Below are the code and all the weights of a small trained network. Each question names an input and a target symbol and asks about switching units off, where a switched-off unit gives its printed mean instead of its output.

import numpy as np


def w(rows, s, z=0):
    codes = np.array(rows[::2]) - 128.0
    scale = np.full(codes.shape[1], s)
    scale[-1] = z or s
    return codes * scale


def norm(h):
    return h / np.sqrt((h * h).mean(-1, keepdims=True) + 1e-5)


def f(y):
    return y / 2 * (1 + np.tanh(0.7978845608 * (y + 0.044715 * y**3)))


def softmax(a):
    e = np.exp(a - a.max(-1, keepdims=True))
    return e / e.sum(-1, keepdims=True)


def log_softmax(a):
    a = a - a.max(-1, keepdims=True)
    return a - np.log(np.exp(a).sum(-1, keepdims=True))


def net(x, mask):
    ids = ['αβγδεζηθμξπτφψω'.index(c) for c in x.split()]
    T = len(ids)
    res = E[ids] + P[:T]
    u = 0
    for l in range(2):
        q, k, v = (norm(res) @ M[l].T for M in (Q, K, V))
        z = softmax(np.where(np.tri(T) > 0, q @ k.T / 2**0.5, -1e9)) @ v
        res = res + np.where(mask[u], z, O[l][:, -1]) @ O[l][:, :-1]
        u += 1
        y = f(norm(res) @ A[l][:, :-1].T + A[l][:, -1])
        res = res + np.where(mask[u : u + 8], y, B[l][:, -1]) @ B[l][:, :-1]
        u += 8
    return log_softmax(norm(res)[-1] @ U[:, :-1].T + U[:, -1])


Q, K, V, O, A, B = {}, {}, {}, {}, {}, {}
E = w([
[109,120,110,159,138,108,196,85,133],'α',
[79,175,63,97,92,187,147,156,155],'β',
[177,130,76,150,105,106,133,64,130],'γ',
[150,175,162,154,113,106,129,96,41],'δ',
[73,159,116,146,153,139,150,161,76],'ε',
[177,81,174,136,130,132,179,59,185],'ζ',
[83,151,112,108,176,116,101,85,78],'η',
[187,78,74,144,101,122,112,133,107],'θ',
[167,70,132,204,135,128,146,143,79],'μ',
[91,44,153,117,133,161,169,93,74],'ξ',
[131,96,60,107,141,111,55,128,71],'π',
[47,68,173,142,71,104,108,123,90],'τ',
[138,143,204,139,71,108,76,129,133],'φ',
[140,113,173,70,183,249,146,156,74],'ψ',
[130,103,176,85,78,199,72,196,104],'ω',
],0.02)
P = w([
[137,62,175,109,225,104,41,189,254],'0',
[91,166,53,142,14,177,210,133,160],'1',
[93,162,73,138,19,174,200,121,147],'2',
[96,152,87,144,40,150,189,119,123],'3',
[101,136,102,150,53,156,168,109,123],'4',
[104,123,121,155,64,162,173,114,115],'5',
[103,112,134,150,83,161,154,121,112],'6',
[111,95,143,152,77,171,134,112,113],'7',
[112,81,166,144,96,167,138,109,114],'8',
[108,85,168,149,99,170,123,103,108],'9',
[129,63,194,151,121,174,111,107,110],'10',
[128,62,209,156,132,171,103,102,110],'11',
[115,57,211,153,127,173,116,108,99],'12',
[110,60,185,160,117,184,117,105,99],'13',
],0.0085)
Q[0] = w([
[76,77,138,195,73,253,131,37,92],'L0H1',
[135,57,164,145,81,234,38,115,104],'L0H1',
],0.0064)
K[0] = w([
[157,49,104,172,255,122,47,134,141],'L0H1',
[120,129,114,117,214,41,146,191,208],'L0H1',
],0.0067)
V[0] = w([
[166,90,103,112,97,137,61,115,84],'L0H1',
[115,151,119,69,145,142,93,2,159],'L0H1',
],0.0083)
O[0] = w([
[161,104,153,33,85,20,184,184,78,246],'L0H1',
[131,135,125,42,88,167,90,2,131,63],'L0H1',
],0.0085,0.0011)
A[0] = w([
[110,96,85,122,185,14,186,102,165,126],'L0N1',
[177,115,91,116,107,173,71,158,53,136],'L0N2',
[171,126,2,182,253,93,58,133,206,119],'L0N3',
[110,177,190,49,145,135,164,145,151,147],'L0N4',
[74,139,121,137,156,119,39,169,53,192],'L0N5',
[65,60,113,99,138,149,161,136,129,3],'L0N6',
[112,116,140,159,35,167,86,148,135,93],'L0N7',
[128,120,99,161,164,194,68,72,146,80],'L0N8',
],0.0095,0.0061)
B[0] = w([
[148,142,161,143,55,192,190,88,133,190],'L0N1',
[160,130,168,141,108,127,236,125,149,203],'L0N2',
[110,195,2,133,96,90,172,114,82,156],'L0N3',
[146,129,104,99,59,174,105,199,117,151],'L0N4',
[66,151,188,74,114,165,203,122,106,253],'L0N5',
[105,127,86,144,236,112,66,71,66,145],'L0N6',
[77,157,139,101,161,42,139,153,194,180],'L0N7',
[165,119,171,151,35,112,208,129,153,173],'L0N8',
],0.0086,0.0056)
Q[1] = w([
[89,97,211,155,6,185,229,112,77],'L1H1',
[145,190,179,146,109,136,164,147,135],'L1H1',
],0.013)
K[1] = w([
[123,95,255,120,159,146,86,154,109],'L1H1',
[132,86,155,111,153,133,109,80,124],'L1H1',
],0.016)
V[1] = w([
[216,254,170,122,151,134,146,122,122],'L1H1',
[110,162,206,153,57,18,41,133,156],'L1H1',
],0.0072)
O[1] = w([
[213,254,200,98,174,145,207,142,76,4],'L1H1',
[79,157,115,112,178,19,221,80,194,160],'L1H1',
],0.0081,0.0033)
A[1] = w([
[147,97,118,167,141,139,144,90,49,193],'L1N1',
[143,171,121,111,228,72,178,103,144,122],'L1N2',
[112,151,143,167,141,85,168,92,101,75],'L1N3',
[75,151,85,130,152,148,151,68,79,53],'L1N4',
[219,128,109,106,149,251,159,155,84,1],'L1N5',
[101,139,149,172,63,90,78,118,95,189],'L1N6',
[172,175,196,167,76,66,43,137,173,53],'L1N7',
[168,119,84,102,126,178,173,153,225,224],'L1N8',
],0.012,0.0029)
B[1] = w([
[181,96,133,102,90,212,178,163,194,254],'L1N1',
[185,107,12,137,145,190,73,135,166,185],'L1N2',
[138,89,173,98,139,159,160,146,154,210],'L1N3',
[102,118,207,88,147,122,68,141,131,208],'L1N4',
[92,132,106,170,207,60,153,38,68,196],'L1N5',
[163,116,127,93,245,149,163,104,125,204],'L1N6',
[148,87,70,110,173,168,193,101,156,140],'L1N7',
[141,126,188,138,168,77,33,142,89,195],'L1N8',
],0.011,0.0061)
U = w([
[65,227,150,235,45,197,155,46,194,175],'α',
[119,199,100,148,114,133,63,141,128,254],'β',
[175,170,55,69,63,115,87,33,106,164],'γ',
[236,229,151,75,193,184,141,180,128,105],'δ',
[43,205,87,225,155,199,177,185,132,185],'ε',
[175,148,214,145,145,94,62,71,151,120],'ζ',
[103,207,152,32,86,172,88,3,127,66],'η',
[186,108,106,152,95,39,158,186,63,145],'θ',
[149,107,127,238,161,128,198,253,120,44],'μ',
[120,40,77,99,132,220,68,154,123,126],'ξ',
[141,119,46,29,19,91,196,125,40,111],'π',
[26,46,126,156,134,35,149,115,118,60],'τ',
[127,150,61,82,208,106,158,149,217,144],'φ',
[144,127,109,153,248,124,129,82,27,112],'ψ',
[148,143,232,94,89,101,137,242,163,105],'ω',
],0.0075,0.0055)

Each question gives the input, a string of symbols that net reads in full, and the target symbol t.
The units are the heads (2 rows each of Q, K, V and O) and the neurons (one row each of A and B). Each row of codes is followed by its name. A weight is (code - 128) times the scale printed after its matrix; where a second scale follows, it is the last column's (O, A, B and U).
mask holds one flag per unit, layer by layer, with each layer's heads first. A switched-off unit (its flag False) gives its mean, the last column of its rows in O or B, instead of its output. The means were averaged over made-up inputs and are rounded, as every weight is.
A unit's drop is (log p(t) with every unit on - log p(t) with that unit switched off) / (log p(t) with every unit on - log p(t) with every unit switched off).
The circuit of an input: a set's keep is (log p(t) with only the set's units on - log p(t) with every unit switched off) / (log p(t) with every unit on - log p(t) with every unit switched off). Starting from the 12 units with the biggest drops (on a tie, the unit counted first), units are removed one at a time, each time the one whose removal leaves the highest keep (on an exact tie, the one counted first), for as long as the keep stays at least 0.8.
circuit, biggest first: the units of the circuit, biggest drop first
unit that matters most: the unit with the biggest drop
k most important neurons: the k neurons with the biggest drops, biggest first
drop of u: that unit's drop, to one decimal
input γ δ μ ε φ ε, target φ: circuit, biggest first : (L1H1; L1N2)
input ψ π τ, target ψ: 2 most important neurons : (L1N6; L0N7)
input ζ ζ α ξ τ α, target τ: circuit, biggest first : (L0N3; L1H1)
input ψ ε ξ, target ψ: circuit, biggest first : (L1H1; L1N5)
input α ε ζ, target ζ: circuit, biggest first : (L1N8)
input ψ α ε φ α ξ ζ π ω α θ ζ, target ψ: 2 most important neurons : (L1N5; L0N2)
input τ δ ξ α γ γ ψ, target τ: circuit, biggest first : (L1H1; L1N1)
input ζ ω α φ μ, target φ: 3 most important neurons : (L0N3; L1N2; L0N7)
input ε θ π γ ξ, target ξ: circuit, biggest first : (L1H1; L0N3)
input π π β, target π: 2 most important neurons : (L1N4; L0N4)
input φ δ τ, target φ: 2 most important neurons : (L1N2; L0N7)
input η δ α, target η: circuit, biggest first : (L0H1; L1N4)
input α ω ξ, target α: 2 most important neurons : (L0N8; L1N6)
input η ε δ, target η: unit that matters most : L0H1
input τ ψ α ξ φ α, target τ: 2 most important neurons : (L0N2; L1N8)
input α α π ε α ε δ γ ε τ δ γ, target α: 2 most important neurons : (L0N8; L0N3)
input ξ ε δ, target ξ: drop of L1H1 : 0.5
input φ β ε α α φ α, target φ: drop of L1N2 : 0.8
input φ ζ β τ μ θ ζ ω α α ζ, target φ: drop of L1H1 : 2.2
input δ ψ β ψ α δ, target δ: drop of L0N7 : 0.0
input α δ γ δ ξ α α δ ε, target α: unit that matters most : L0H1
